In the rows, zero is written as 128.
Each row of numbers stands for one object and depends on some of the facts below. Use the named rows to name the rest.

Named rows:
[182 111 130  87 119 110 121 175 135 111 139 130 125 140  75 120 112  86
 119 119 131  98 133 149 163 120 135  95 106 151 147 142 163 123 110 104
 140 156]: q_810
[ 68 155 133 144 127 135 130 105 121 163 146 138 107 136 160 128 138 129
 141 141 133 123 116 130 141 139 119 152 142 101 114 126  95 120 142 160
 137 130]: q_523
[151 140 130 147 106 155 139 115 162 137 134 123 100 146 138 126 121 143
 129 128 103 138 153  90 121 153 149 143  99 161 118 139  99 135 154 111
  85 158]: q_274
[109 105 107 115 155 100 130 148 105 104 117 121 168 115 124 131 132 137
 111 104 147 110 114 171 134 131  89  92 141  81 134  99 179 112  93 127
 144  95]: q_134
[115  98 133 147 137 156  97 109 124 114 104 115 162 151 109 149 144 126
 122 113 115 148 122 142  86 120 125 145 159 114 138 130 143 144 145 134
 136 109]: q_982
[121 120  99 138 156  91 106 170 118 121 152 118 100 123 148 144  83  99
 122 154 173 149 159  96 233 116 162 152 110 157 136 155  65 116 150 168
  91 127]: q_444
[100 170 109 135 135  82 143 158 126 128 166 129  70  87 154 122  91 115
 124 171 162 107 127 123 231 154 140 130  86 139 130 131  80 105 104 157
 103 134]: q_467
[ 72 187 137 166 106 141 132 106 150 143 111 113 107  96 141 122 126 136
 138 138 105  83  95 155 117 140 147 127 121 115 108 121  81 125 131 149
 151 118]: q_898
[146  99 180 101 121 151 107 119 113 137 132 133 149 143  91 108 152 126
 127  94 117 138 112 154  93 131  89 122 160 103 157 114 167 118 103 100
 173 131]: q_869
[183  98  98  72 136  80 145 149 119 122  92 126 169  96 136 120 136 149
 156 133 149 127 153 130  99  74 113  81 145 148 139 102 168 120  95 114
 169 110]: q_92
[119  95 138 157 140 149 108 114 125 111 103 115 161 151 112 148 143 138
 110  94 118 147 130 134  84 117 135 141 159 117 139 135 137 141 138 124
 126 101]: q_852
[ 97 167 160 119 115 153 112 148 159 175  88 100 106 143 149  93 128 101
 154 142 108 119 145 129 101  97 136 140 115 109 125 132  88 111 161 161
 148 162]: q_522
[120 102 133 156 137 153 105 108 126 112 101 112 163 148 110 146 140 137
 112  90 117 141 136 132  92 119 127 137 160 129 138 132 127 138 142 118
 130  94]: q_985
[ 99 125 104 137 150  95  76 175 132 115 138 103  95 129 147 159  88  94
 139 174 172 137 153 113 229 128 150 147 123 140 140 141  72 113 165 179
 107 138]: q_542
[141 117 156 126 123 135 119 111 144 130  91 108 149 136 107 146 141 150
 149 121 115 110 118 152  68 105 131 114 173 148 137 111 138 138 124 119
 187 127]: q_457
[117 138 158 123 140 129 133 110 124 166 125 125 105 133 155 128 125 146
 151 141 140 146 134 104 112  89 142 154 149 164 133 127  76 120 139 148
 153 131]: q_841
[116 132 141 111 156  74 101 175 130 138 144 102  78 127 149 159  84 110
 142 182 183 116 144 128 207 102 156 141 122 162 150 128  73 106 142 167
 140 152]: q_386
[154 117 149 109 132 133 139 117 124 137  99 123 146 143 126 125 142 155
 141 118 122 132 126 137  55  87 136 127 145 143 134 120 152 140 127 117
 155 123]: q_726
[ 99 151  93 128 143  80 133 160 117 136 167 129  80 115 158 144  92 107
 120 161 171 117 142 112 236 136 141 125 100 135 117 133  78 103 130 164
 107 139]: q_112

There are 3 kinds of fact about the objects: σ, ε, μ.
{q_523, q_328, q_575, q_311, q_883, q_463, q_771, q_578, q_134, q_988, q_2, q_112} σ 802
{q_108, q_404, q_521, q_916, q_458, q_542, q_985, q_444, q_651, q_381, q_795, q_265, q_704, q_551, q_818, q_967, q_399, q_27, q_766, q_978, q_982, q_852} σ 823
{q_422, q_869, q_810, q_762, q_50, q_437, q_917, q_522} σ 69
{q_215, q_196, q_898, q_417, q_365, q_467, q_216, q_710, q_903, q_740, q_693, q_493, q_589} σ 182
{q_726, q_254, q_386, q_306, q_457, q_294, q_441, q_92, q_147, q_841, q_373, q_377} σ 586
{q_712, q_909, q_875, q_295, q_469, q_231} σ 688
ε 888 <- q_523, q_422, q_651, q_265, q_917, q_578, q_841
ε 506 <- q_328, q_869, q_521, q_365, q_306, q_381, q_441, q_771, q_710, q_740, q_27, q_589
ε 640 <- q_108, q_311, q_463, q_134, q_399, q_92, q_978, q_373, q_377
ε 972 <- q_404, q_215, q_898, q_712, q_417, q_875, q_294, q_437, q_967, q_522
ε 872 <- q_196, q_916, q_810, q_50, q_909, q_216, q_693, q_147, q_2, q_231
ε 715 <- q_726, q_762, q_575, q_254, q_985, q_457, q_903, q_704, q_295, q_818, q_766, q_982, q_493, q_852
ε 334 <- q_458, q_467, q_386, q_542, q_444, q_883, q_795, q_551, q_469, q_988, q_112
q_523 μ: q_568
q_108 μ: q_274
q_869 μ: q_254
q_404 μ: q_710
q_215 μ: q_291
q_521 μ: q_295
q_898 μ: q_458
q_365 μ: q_568
q_386 μ: q_339
q_306 μ: q_458
q_50 μ: q_339
q_542 μ: q_339
q_875 μ: q_150
q_985 μ: q_69
q_444 μ: q_328
q_311 μ: q_422
q_457 μ: q_458
q_216 μ: q_883
q_381 μ: q_512
q_795 μ: q_265
q_265 μ: q_552
q_294 μ: q_444
q_463 μ: q_339
q_903 μ: q_254
q_704 μ: q_883
q_134 μ: q_231
q_740 μ: q_552
q_766 μ: q_92
q_978 μ: q_254
q_982 μ: q_254
q_988 μ: q_552
q_589 μ: q_693
q_377 μ: q_231
q_852 μ: q_177
q_522 μ: q_610

Rows to name:
No name comes twice in this set of rows, the named rows included.
[ 97 137 121 155 131 146 108 116 139 140  94 111 124 139 148 134 125 123
 139 130 121 149 138 107 110  92 160 153 131 137 113 155  76 144 179 160
 114 124] | q_967
[170  88  96 127 129 114 101 156 138  84 131 129 139 155  93 164 118 103
 115 132 138 126 146 133 159 132 155 117 121 151 132 146 168 148 144 116
 110 138] | q_916
[101 144 151 143 124 151 145 109 123 113 126 129 141 114 122 113 145 140
 110 112 108 106  86 170  86 160 110 125 126  96 130 108 162 133 101 120
 134 106] | q_903
[116 131 124 131 125 147 149 109 127 136 112 133 149 141 132 131 147 145
 124 102 108 125 125 135  81 138 114 120 131 107 111 119 158 129 131 116
 129 120] | q_575
[147 126 153 109 115 145 129 128 132 148 106 128 145 134 107  97 146 121
 138  94 107 124 130 138  75  98 104 118 134 117 134 131 140 116 119 110
 162 135] | q_762
[159  93 121  87 152  89 134 162 107 109  94 108 163 113 121 127 128 153
 137 124 155 129 139 145  97  82 109  94 144 131 151 102 170 114  87 120
 161 107] | q_373
[170  94 159 101 135 128 137 107 114 134 125 137 154 143 117 132 150 161
 139 117 122 146 129 129  61 115 110 123 167 153 147 106 169 135 115  96
 160 123] | q_441
[166 132 114 123 121 105 155 153 132  91 155 140 117 113  98 128 119 117
 105 140 123  84 111 150 159 177 136  98  84 133 135 129 179 140  86  99
 106 138] | q_196
[102 135 114  95 144  82 111 136  79  72 115 122 159 104 139 162 108 127
 126 110 148 147  79 146  98 118  60  67 131  66 109  99 172 122 113  91
 169 121] | q_311
[100 174 103 120 137  88 145 161 125 140 172 133  67  90 159 112  90  99
 117 150 163  97 122 135 247 155 128 115  85 119 123 130  79  88 110 153
 103 145] | q_469
[159 114 100 119 126  99 148 157 135 104 153 138 123 146 105 150 111 114
 105 128 138  91 127 153 171 155 134 101 100 134 126 130 187 131 116 111
 114 147] | q_2
[ 85 138 127 162 127 153  97 132 158 134  78  86 124 149 155 146 123 123
 139 138 111 139 159 111  98 111 151 155 131 119 121 138  71 128 191 164
 112 133] | q_404
[ 91 157 132 146 129 136 147 101 119 160 143 137 109 132 167 122 132 137
 134 128 128 135 136 110 134 137 113 148 133 115 109 129  89 109 145 146
 127 135] | q_578

Now the same objects, written a new way:
Known rows:
[140 100 114 172 169 135 139 117 162  99 134 140 126 181  88 146 129 108
 110 132 132  86  97 161 113 126 126  96 113 174 175  96 104 127 149 147
 142 184 112]: q_740
[113 110 166 130 127 121 107 141 178 161 112 131 122 100 142 130 138 116
  95 148 119 100 113 105  81 103 156 122 129 118 135 111 159 122 124 113
 146 133 125]: q_134
[166 114 126  87 102 123  98 189 104 129 152 131 127 172 128 123 133 134
 159 130 125 143 134 126 124  99 148  81 101 105  79 135 154 155 134 161
 130 202 114]: q_231
[127 147 105 128  97 127 116 136 126 113 117 104 116 164 146 131 129 114
 123 135 116 145 159 135 151 123 106 114 135 105 110 174 128 123 105 148
 123 145 122]: q_291
[109 112 139 146 152 136 148 111 133 148 107 139 125 100 126 127 135 144
 128 125 129 112 119 147 142 143 108 149 136 139 120 111 113 129 144 112
 121 103 143]: q_726
[107 145 114 119  99 131 111 155 128 101 141 144 175 152  97 153  99  73
 113 148 113  84 130 140 105 108 120 102 142 153 143 136 103 129 148 143
 129 141 119]: q_988
[121 143 125  91  84 125 129 151  90 117 124 140 164 139 118 116 141 126
 125 115 121 139 153 105 104 102 166 107 151 119 145 167 140 141 156 149
 122 120 128]: q_469
[110 138 134 137 127 133 110 112 149 134 133 132 122  89 133 134 140 123
 111 137 125 142 127 117 111 140 131 165 123 133 137 119 116 126 109 109
 127 106 126]: q_404
[121 137 100 136 140 133 142 101 119  88 133 126 157 147 108 122 138 157
 129 110 134 140 134 121 137 140 150 112 141 137 150 140 115 111 144 119
 112 108 137]: q_467
[108 126 142 136 132 134 122 117 135 146 135 144 132  82 124 127 146 138
 123 124 138 134 118 135 125 139 132 158 127 142 129 109 111 138 127 110
 130  89 119]: q_818
[143 118 108 125 138 139 124 145 102 120 146 117 108 173 131 134 110 144
 160 132 130 136 125 152 188 144  82 100 110 115  75 120 107 122 110 143
 123 147 113]: q_147
[107 119 142 133 142 130 142 114 122 139 144 132 101 134 125 128 136 144
 116 119 127 139 100 123 128 130 133 121 128 127 152 108 112 122 110 134
 138  87  93]: q_27
[111 119 142 131 141 133 118 117 144 144 141 143 131  77 124 129 140 134
 126 127 134 128 112 124 112 142 137 155 116 140 133 100 117 136 125 109
 125 106 129]: q_985
[111 146  86 115 138 158 160  98  86  94 132 107 137 130 103 139  44 101
 128  98 153 129 157 101 129 154 129 152 141  85 121 146 130 114 142  84
 113 104 142]: q_386
[130 148 110 128  93 125 120 132 124 118 120 107 116 166 146 130 130 112
 122 133 116 145 158 134 151 125 106 113 137 108 112 173 128 121 108 148
 126 143 118]: q_274
[132 150 106 132  95 127 118 135 123 117 116 106 113 167 150 128 127 112
 124 135 115 145 159 132 150 125  98 117 136 106 114 168 130 121 107 149
 122 142 119]: q_177
[176 122 149 150 164 110 150 125 149  84 102 130 140  79 117 115 156 143
  99 171 150 145 132 127 103 159 119 165 101 170 169 132 129 118 116 101
 106  78 172]: q_898
[124 133 142 130 122 141 148 120 122 150 109 118 142  98 130 128  56  73
  85 118 150 132 127 127  79 112 167 160 118 112 151 138 177 143 127  94
 145 124 119]: q_463
[129 136 107 123 104 127 100 140 148 114 125 104 109 162 144 136 133 119
 130 136 112 131 153 109 143 122 107 104 136  91  96 158 134 116 109 133
 124 162 127]: q_568

Rows to name:
No name comes twice in this set of rows, the named rows included.
[135 125 122 162 151 127 127  98 165 117 114 126 142 108 125 124 149 144
 120 123 137 130 126 131 117 143 142 145 123 152 153 123 131 122 140 108
 123 145 147] | q_215
[104 158  83 107 123 155 143 100  85  95 159 111 145 113 102 141  55  99
 119  99 152 158 151  91 110 147 147 165 128  87 134 143 127 122 123  79
 120  90 123] | q_542
[116 107 147 125 151 132 100 126 165 143 146 139 119  78 121 136 142 148
 131 132 130 116 110  98 103 134 141 148 123 125 109  84 121 126 124  89
 128 123 135] | q_704
[156 102 163 132 182 115 170 132 115 107 113 129  88 119 113 128 129 139
 100 176 138 115 108 120 130 154  86 127 116 135 159 115 111 106 102 121
 120  41 141] | q_306
[133 115 157 111 104 125 127 155 113 155 107 156 153 107 126 106 156 130
 125 118 128 135 130 135  94 100 168 137 125 145 137 135 152 166 161 145
 127 143 136] | q_295
[100 131 148 151 133 132 131  97 152 152 121 131 104  98 139 130 156 127
  89 129 124 141 117 123 113 132 139 157 134 132 158 122 118 126 110 121
 142  89 107] | q_399
[ 96 140 125  97 106 126 112 148 120 121 134 128 161 128 124 130 121 136
 128 135 114 115 132 100 111 112 151  92 151 107 116 142 133 113 133 118
 122 101 131] | q_883
[163 125 122  88  95 124 106 190  84 126 147 130 134 177 132 116 125 127
 159 121 127 157 136 147 134 102 138  89 104 120  98 148 146 159 126 174
 133 185 106] | q_909
[125 121 141  98 120 128  91 168 137 132 144 137 159 100 122 132 118 131
 147 140 127 111 121 108 108 113 144 109 120 118  87 113 144 124 138 104
 122 140 141] | q_523
[135 157  87 121  99 147 141 125  96 106 120  91 120 158 138 131  63  89
 120 111 140 164 171 128 139 133 118 142 125  82 114 184 148 132 115 123
 125 156 120] | q_339

Now the same objects, written a new way:
Known rows:
[171 122 159 121 121 132 122 135 137 149 121 105 156 115  87 117 115 121
 158  88 122 118 224 147 136 100  86  88 143 109 120  64 121]: q_294
[126 104  70 116 131 114 126 135  95 135 104 142 126 112 100 153 142 123
 119 120 150 114 108 134 122 115 138 141 107 128 113 142 154]: q_215
[ 99 166 145 132 151 169 131 107  80 111 128 137  85 182 161 140 132 100
 162 172 145 110  88 124 129 163 179 100 111 152 161 134 151]: q_693
[ 84 113  48 154 119 100 113 123 167 116 115 150 157  83 122 125 164 121
  98 107 103 132 125 130 118 141 122 141 105 135  99 179 119]: q_522
[145 145 126 158 126 148 130 142 149 135 151 144 117 130 138 122 124 194
 148 126 121 154 125 105 146 138  91 156 153 103 105 133 105]: q_291
[147 110 109 117 122 113 148 122 142 126  97 128 147 120 106 141 143 106
 128  97 148 115 172 137 127 116 123 109 122 120 106 120 141]: q_875
[137  96  76 120 124 116 117 140 126 143 128 122 144  90 102 121 157 140
 119 105 126 108 121 141 115  92 128 152 110 105 125 137 132]: q_704
[164  85 101  61 129  63 110 118  86 118 160 100 147  71 123 158 115 145
  73  98 110 120 114 130 144 133 174 130  77 162 191 135 130]: q_978
[185  74  81  77 134  72 143 138  74 113 136 118 133  86 111 170 135 159
  88 113 140 126  91 132 142 121 147 146  94 165 125 171 155]: q_903
[116 112  97 125 127 135 157 146  80 124 103 137 116 153 118 150 132 142
 124 147 146 115  82 123 107 104 130 161 124 133  90 147 153]: q_467
[141 118 112 109 135 111 150 117 144 128  96 125 145 114 114 141 136 119
 130 103 144 115 159 138 127 120 125 103 130 126 107 123 137]: q_712
[111 113 139 100 123 140 132 147 158 136 124 117  90 118 149 124 110 117
  86 133 151 115 104  92 106 139 129 194 133 130 149 153 134]: q_265
[103 119 113 141 121 149 149 145  87 127 121 115 137 143 121 116 137 140
 128 150 113 118 104 127 106  86 121 158 122 122 100 135 136]: q_444
[ 96 142 135 147 125 155 126 130  68 116 115 143  97 171 139 152 138  84
 149 163 144 108 103 133 121 145 172 114 109 156 140 134 158]: q_589
[146 144 130 162 128 145 131 139 146 131 150 143 115 128 135 120 129 190
 142 130 120 155 125 107 143 136  89 158 161 103 108 134  98]: q_69
[132  98 126  88 133  65  98 102 187 134 126 170 154  80  99  94  96  87
 117  94 145 147 118 152 166 146 150 122 107  92 144 116 131]: q_463
[128 130 135 135 111 124 140 134 126 115 130 127 133 145 132 123 114 157
 112 119 122 137 127 118 115 124 119 158 126 109 124 139 122]: q_578
[ 82 120  52 140 137 100 116 117 175 115 118 149 157  83 130 125 158 126
  97 114 102 135 118 129 121 143 122 134 105 139  94 180 112]: q_437
[140 125 137 129 118 129 176 132 124 116  95 119 138 157 127 135 131 133
 133 128 148 128 146 128 122 107 116 132 141 127  90 134 132]: q_469

Name these rows:
No name comes twice in this set of rows, the named rows included.
[ 65 170 131 181 129 149 104 102 158  93 150 150 115 143 179 111 158  84
 137 163  96 138 104 119 134 190 170 109 102 157 146 173 120] | q_810
[131 110  96 127 120  72 119 142 117 142  86 131 130 129 116 193 145 117
  98 136 164 131  64 148  83  91 124 110 148 146 124 122 156] | q_898
[124 125 120 145 119 135 143 143 116 119 118 126 135 147 123 125 120 142
 123 132 123 138 131 125 114 113  99 139 136 129  89 137 125] | q_112
[103 138 135 120 134 113 151 133 117 144 101  93 142 161 144 160 124 159
 101 174 130 145  44 127  68  76 107 121 188 147  98 113 118] | q_458
[ 90 158 128 121 150 162 139 116  66 116 115 137 101 177 145 150 128 105
 149 172 142 107  89 123 119 148 165 109 111 156 134 132 152] | q_710
[176 121 140 106 115 109  97 119 153 150 135 111 159 105  87 123 104 127
 137  53 128 118 236 147 148 124 118  94 115  94 179  64 118] | q_377
[170 116 231 125 104 129 148 145 148 145 119 132 148 151  96  70  69  95
 161 135 142 153 155 151 157  98  96 117 167 101  75  72 127] | q_386
[175  74 111  78 130  80 134 135  93 121 157  94 148  69 120 147 132 160
  87 114 117 131 101 132 139 103 141 140 100 164 136 150 136] | q_982
[168 136 191 123 101 139 143 137 127 133 131  98 137 159 120 109  88 156
 137 108 127 137 190 126 130 109  95 129 153 103 136  74 110] | q_841
[100 162 160 150 126 156 127 120 106 114 127 133 116 162 147 125 123  89
 145 156 117 123 148 132 130 156 147  97 127 155 131 116 132] | q_771

